array([[ 1.836,  0.740,  0.767,  2.089,  0.712,  0.680],
       [ 0.851, -1.949,  0.950,  0.860,  1.066,  0.793],
       [ 0.804, -0.506,  0.768,  1.114, -0.773,  0.576],
       [ 0.278,  0.235,  1.140,  0.211,  0.821,  0.551],
       [ 2.183,  0.990,  0.784,  1.168,  0.207,  0.249],
       [ 0.200, -0.144, -0.231,  0.429,  2.172, -0.699],
       [ 1.711, -1.283,  1.089,  0.597, -0.140, -1.148]]) gives 0.712

array([[  74.466,  200.895,  103.161,   47.070,  287.420,  141.150,
          83.416,  253.817,  256.790,  150.258,  200.620,  172.818],
       [  29.186,  -21.934, -216.204,   17.151,  -11.310, -183.927,
          10.148,  -28.622,  -26.403,   -0.547, -260.308,  -34.974],
       [  21.812,  -92.568,   -0.556,   36.828,  -77.189,   48.516,
          34.102,  -62.780, -102.873,  -23.914,   31.430,  -99.640],
       [  71.778,  -89.429,   -6.040,   41.751, -111.059,    8.405,
          78.546, -139.462, -124.265,  -86.592,   -4.542, -108.830],
       [  95.691,  127.949,  203.678,   97.329,  119.523,  176.948,
         117.562,   93.748,  146.424,  120.021,  159.014,  139.228],
       [  88.656,  132.999,  174.259,   68.810,  174.536,  191.430,
         100.547,  160.686,  151.673,   90.375,  266.528,  112.536]]) gives 200.620

array([[ 0.13,  0.18, -0.10,  0.23, -0.03,  0.18, -0.02,  0.13,  0.01,
        -0.10,  0.18,  0.07,  0.25],
       [-0.25,  0.13,  0.17,  0.17, -0.19,  0.11,  0.20, -0.16,  0.02,
         0.05,  0.08, -0.02, -0.25],
       [ 0.06,  0.15, -0.07,  0.20, -0.07,  0.14,  0.00,  0.07,  0.00,
        -0.08,  0.14,  0.04,  0.15],
       [-0.12, -0.20,  0.11, -0.26,  0.06, -0.20,  0.01, -0.12, -0.01,
         0.11, -0.20, -0.07, -0.24],
       [-0.15, -0.21,  0.12, -0.28,  0.05, -0.21,  0.02, -0.15, -0.01,
         0.12, -0.21, -0.08, -0.28],
       [-0.14, -0.21,  0.11, -0.26,  0.05, -0.20,  0.02, -0.14, -0.01,
         0.11, -0.20, -0.08, -0.27],
       [ 0.23, -0.13, -0.15, -0.17,  0.19, -0.11, -0.18,  0.15, -0.02,
        -0.03, -0.08,  0.02,  0.23],
       [ 0.13,  0.20, -0.11,  0.25, -0.04,  0.19, -0.01,  0.13,  0.01,
        -0.10,  0.20,  0.07,  0.25],
       [ 0.23, -0.13, -0.16, -0.16,  0.19, -0.11, -0.18,  0.15, -0.02,
        -0.04, -0.07,  0.01,  0.23],
       [-0.27,  0.14,  0.18,  0.17, -0.21,  0.11,  0.21, -0.17,  0.02,
         0.05,  0.08, -0.02, -0.27],
       [ 0.13,  0.08, -0.11,  0.11,  0.01,  0.09, -0.06,  0.11,  0.00,
        -0.08,  0.09,  0.04,  0.20]]) gives 0.07

array([[-13.8,  -8.7, -11.6,  -2.5,  -8.5,  -2.7,   7.6,  -2.9,  -1.4],
       [-16.1, -21.3, -12.6,  -9.7,  -0.6,   7.9,  20.8,  -6.8,  -6.3],
       [ -1.7, -12.8,  -8.3, -18.6,  14.4,   0.7,  -7.0,  -3.8,  -9.5],
       [-13.7,   3.5,  -7.4,  -8.8,  -1.1,   2.8, -23.5, -15.7, -14.1],
       [ 14.3,   2.0,  -4.5,   5.9, -13.3, -20.5, -11.8,   8.1,  14.8],
       [ -3.3,  -8.1,   6.8,   7.4, -11.0,  -8.2,  18.1,   6.7,   0.8],
       [ -8.0, -15.9, -23.5, -17.5,  10.1, -12.8,   3.2,   7.7,  10.5]]) gives -2.9

array([[ -24.92,  138.07,  131.57,   48.49,  202.96,   61.73,   27.56,
           3.19,  105.94,  119.10,   70.00,  126.56,  170.53,   94.85,
         245.92,   27.68],
       [ 148.35,   74.71,  177.42,  151.41,  106.85,  -17.96,   95.05,
         133.35,  142.45,  170.42,   58.46,   -9.44,  120.94,  173.52,
          33.55,  137.27],
       [ 179.71,   39.82,   71.51,   84.07,   49.07,  159.59,   88.40,
         154.83,   83.07,   39.30,  100.62,  126.34,  121.94,   65.07,
         113.77,   63.55],
       [ 162.03,  196.88,   69.58,  147.84,   76.24,   31.21,   89.10,
          59.20,   81.92,   55.69,  117.07,   81.27,  149.00,   73.98,
         153.09,   51.64],
       [  39.67,   96.67,   21.25,   80.12,   96.52,  116.29,  121.94,
         112.45,   86.14,  108.47,  148.55,  175.25,  242.47,  100.32,
         103.23,   78.91],
       [ -62.91, -160.20,  228.68,   -5.66,  104.81,  216.09,  142.73,
         142.21,  120.79,  277.18,    7.97,  198.35,  -81.21,  130.32,
          -0.99,  261.83],
       [  38.97,  107.40,  113.36,   66.01,  145.62,   91.14,   51.92,
          56.39,   92.33,   95.48,   84.05,  121.48,  150.09,   82.92,
         188.64,   44.46],
       [ 168.52,   67.31,   93.50,   93.47,   48.77,  155.19,  117.90,
         133.58,  102.26,   47.79,  106.11,  111.90,  115.97,   67.13,
          87.68,   76.47],
       [ 102.86,   82.46,   56.91,  119.23,  123.39,   92.63,   99.69,
         125.45,  135.20,   84.05,   56.30,   90.98,   76.64,  133.89,
         110.61,   30.30],
       [ 171.99,  263.51,  -23.13,  136.39,  117.82,   25.16,   77.59,
          72.89,  101.18,  -39.14,  210.52,   24.55,  244.03,   72.82,
         172.09, -113.34]]) gives 245.92

array([[ -4.28, -10.67,  10.61,  12.96,   0.07, -17.51,  -6.70,   5.68,
          1.41, -13.37],
       [ -1.49,  -4.09,  -8.69, -10.86,  -6.81,  -2.66,  -5.89,  -8.29,
         -2.06,   4.71],
       [ -3.65,  -7.71,  -0.11,   5.14,  -3.78, -11.13,  -4.76,   1.49,
         -3.35,  -6.42],
       [ -2.80,  -9.42,  -3.69,   2.10,  -6.60, -12.48,  -7.38,  -0.52,
         -2.68,  -1.49],
       [ -3.34,  -2.19,   0.87,  -5.20,  -1.35,  -2.28,  -2.65,  -4.23,
         -0.32,  -5.24],
       [ -5.75,  -6.01,  18.97,  13.49,   6.62, -11.85,  -1.74,   7.21,
          3.26, -22.24]]) gives 1.41

array([[ 0.40,  0.72,  0.75,  0.33,  0.70,  0.68,  0.68,  0.72,  0.69,
         0.38,  0.64,  0.75,  0.37,  0.38,  0.64],
       [ 3.08, -2.07, -2.04,  2.84, -1.84, -1.81, -1.77, -1.84, -1.77,
         2.86, -1.70, -1.83,  2.80,  3.03, -1.77],
       [ 1.79, -0.61, -0.63,  1.54, -0.55, -0.54, -0.53, -0.55, -0.53,
         1.65, -0.51, -0.53,  1.56,  1.68, -0.56],
       [-0.69,  1.89,  1.89, -0.71,  1.73,  1.72,  1.68,  1.74,  1.70,
        -0.62,  1.61,  1.77, -0.66, -0.72,  1.62],
       [-0.45,  1.36,  1.47, -0.25,  1.32,  1.33,  1.30,  1.32,  1.34,
        -0.35,  1.25,  1.34, -0.31, -0.30,  1.26],
       [-0.73,  1.78,  1.77, -0.56,  1.62,  1.62,  1.60,  1.63,  1.62,
        -0.59,  1.52,  1.67, -0.59, -0.63,  1.53],
       [-0.59,  1.68,  1.69, -0.50,  1.56,  1.53,  1.51,  1.56,  1.53,
        -0.50,  1.44,  1.59, -0.48, -0.56,  1.46],
       [ 0.33,  0.65,  0.78,  0.33,  0.69,  0.71,  0.68,  0.69,  0.72,
         0.31,  0.68,  0.70,  0.32,  0.37,  0.66],
       [ 0.82,  0.19,  0.14,  0.91,  0.17,  0.16,  0.18,  0.15,  0.17,
         0.83,  0.14,  0.17,  0.85,  0.87,  0.15],
       [-1.04,  2.07,  2.17, -0.91,  1.97,  1.95,  1.91,  1.96,  1.94,
        -0.95,  1.84,  1.96, -0.89, -1.00,  1.87]]) gives 0.38
---
[2787 8957 7185 8231 6739 6247 2516] 2787, 2516

[ 4 70 26 87 71 18] 4, 18

[46 47 44 83 20] 46, 20

[2748 2232 3647 3433 8352] 2748, 8352

[ 9 57 47 64 97 69 70] 9, 70

[[164  35  44 116 203 108  42]
 [179  38  14 120 222  62  56]
 [248 106 131  99 127 115  95]] 164, 95

[[3200 6031 5543 4012 7929 9174 6590]
 [5884 5766 5783 5845 5816 5777 5868]] 3200, 5868
---
[-152 -225  979  120 -569] ⇒ -225

[ 21  23  29  19  12 -39  15] ⇒ 19

[3238 7905 4004 8323 6546 5296] ⇒ 4004

[[ 12 -43  -2  37]
 [ 10 -42  -2  37]] ⇒ 10

[5245 8256 2183 5085] ⇒ 5245

[113  55 119 174 237 193 149] ⇒ 174

[ 25  75 236 251  34] ⇒ 75
---
[[-38 -16 -29 -15]
 [ -1 -24 -15 -63]] ==> -15

[[-69  71  71  71  71 -70  71]
 [ 26 -26 -26 -26 -26  26 -26]
 [-12  13  13  13  13 -13  13]] ==> -13

[[-21   0   0 -29]
 [ 40 -21 -53  77]] ==> -53

[ 26 -19   1  65] ==> 1

[[-56  41   2 -58 -10   3  10]
 [ 11 -17  25  10 -51  63  54]] ==> 63

[ 74  46 -20   6 -28  -6  66] ==> -6
---
[[-27 -22 -25 -33  42]
 [ 29  22  59  71 -39]] gives -39

[[-34 -55   8  15  48   2  19]
 [-60  -6  -1 -25  40   2  -4]
 [-21 -14  10 -20  10   4  -2]] gives -2

[[-48 -61  12  29  -5]
 [-61 -40  -6   1  -9]] gives -9

[[ 65  17  12 -15]
 [-17   2   9  57]] gives 57

[[  8 -22  68 -61  51]
 [ 37  58 -11 -81  -2]] gives -2

[-28  -6 -31  -2 -28 -12  73] gives 73
